Below are the code and all the weights of a small trained network. Each question names an input and a class and asks about switching units off, where a switched-off unit gives its printed mean instead of its output.

import numpy as np


def w(rows, s, z=0):
    codes = np.array(rows[::2]) - 128.0
    scale = np.full(codes.shape[1], s)
    scale[-1] = z or s
    return codes * scale


def f(y):
    return y / 2 * (1 + np.tanh(0.7978845608 * (y + 0.044715 * y**3)))


def log_softmax(a):
    a = a - a.max(-1, keepdims=True)
    return a - np.log(np.exp(a).sum(-1, keepdims=True))


def net(x, mask):
    res = np.array(x, float).reshape(1, 4) / 4 @ E
    y = f(res @ A[0][:, :-1].T + A[0][:, -1])
    res = res + np.where(mask, y, B[0][:, -1]) @ B[0][:, :-1]
    return log_softmax(res[-1] @ U[:, :-1].T + U[:, -1])


A, B = {}, {}
E = w([
[139,129,117,116,28,98,157,175,63,116],'x0',
[198,42,112,187,129,181,163,121,117,105],'x1',
[129,128,128,129,129,129,128,126,129,128],'x2',
[91,162,72,106,112,64,146,89,227,9],'x3',
],0.011)
A[0] = w([
[131,131,125,133,214,140,125,104,209,96,95],'N0',
[143,97,107,149,101,124,150,109,189,5,99],'N1',
[133,147,126,113,32,112,136,136,130,85,105],'N2',
[136,113,118,132,40,122,146,135,113,83,75],'N3',
[101,176,128,99,117,96,118,129,167,106,84],'N4',
[169,57,114,167,107,155,157,118,148,37,1],'N5',
],0.021,0.0056)
B[0] = w([
[128,58,104,146,154,99,138,138,123,26,225],'N0',
[151,104,147,141,115,165,130,144,66,209,252],'N1',
[129,92,107,141,153,113,134,120,149,57,190],'N2',
[121,59,128,151,192,119,114,137,121,60,185],'N3',
[135,192,147,114,98,156,123,117,142,211,194],'N4',
[98,247,133,83,95,107,119,106,188,160,209],'N5',
],0.015,0.024)
U = w([
[189,70,127,175,114,240,144,132,49,234,83],'0',
[101,56,66,171,157,114,141,117,145,5,34],'1',
[32,254,100,88,89,99,113,96,193,124,253],'2',
],0.0084,0.0064)

Each question gives the input, the list of numbers given to net, and the class t.
The units are the neurons (one row each of A and B). Each row of codes is followed by its name. A weight is (code - 128) times the scale printed after its matrix; where a second scale follows, it is the last column's (A, B and U).
mask holds one flag per neuron, in row order. A switched-off neuron (its flag False) gives its mean, the last column of its row in B, instead of its output. The means were averaged over made-up inputs and are rounded, as every weight is.
A unit's drop is (log p(t) with every unit on - log p(t) with that unit switched off) / (log p(t) with every unit on - log p(t) with every unit switched off).
The circuit of an input: a set's keep is (log p(t) with only the set's units on - log p(t) with every unit switched off) / (log p(t) with every unit on - log p(t) with every unit switched off). Starting from all 6 units, units are removed one at a time, each time the one whose removal leaves the highest keep (on an exact tie, the one counted first), for as long as the keep stays at least 0.8.
units of the circuit, in order: the units of the circuit, biggest drop first
most important unit: the unit with the biggest drop
top k neurons: the k neurons with the biggest drops, biggest first
drop of u: that unit's drop, to one decimal
input [5,-8,-4,8], class 0: top 3 neurons -> [N4, N1, N5]
input [-3,6,-8,6], class 0: units of the circuit, in order -> [N1]
input [6,-4,-4,-5], class 1: top 2 neurons -> [N1, N5]
input [6,-5,-3,-1], class 1: top 3 neurons -> [N5, N1, N2]
input [-3,1,-8,3], class 0: top 2 neurons -> [N2, N1]
input [-6,8,-7,2], class 2: top 2 neurons -> [N5, N3]
input [8,-7,7,8], class 0: top 2 neurons -> [N4, N1]
input [2,-5,-3,-4], class 2: top 3 neurons -> [N1, N0, N3]
input [7,3,-7,7], class 0: top 3 neurons -> [N1, N0, N4]
input [-7,-6,-7,5], class 1: top 2 neurons -> [N0, N5]
input [-8,-1,-3,-7], class 1: top 3 neurons -> [N1, N4, N5]
input [4,3,7,1], class 1: top 3 neurons -> [N3, N4, N2]
input [5,7,2,5], class 2: top 3 neurons -> [N5, N0, N2]
input [-4,-5,4,8], class 0: most important unit -> N4
input [4,-2,-8,6], class 0: top 3 neurons -> [N1, N4, N0]
input [-7,-4,0,1], class 1: top 2 neurons -> [N0, N5]
input [5,3,-7,7], class 0: top 2 neurons -> [N1, N0]
input [3,2,-3,6], class 0: drop of N1 -> 2.7
input [2,7,2,-4], class 2: drop of N1 -> 0.3
input [6,8,7,4], class 2: drop of N0 -> 0.3
input [3,0,-8,6], class 0: drop of N1 -> 1.4
input [-5,-1,-5,-3], class 1: most important unit -> N1
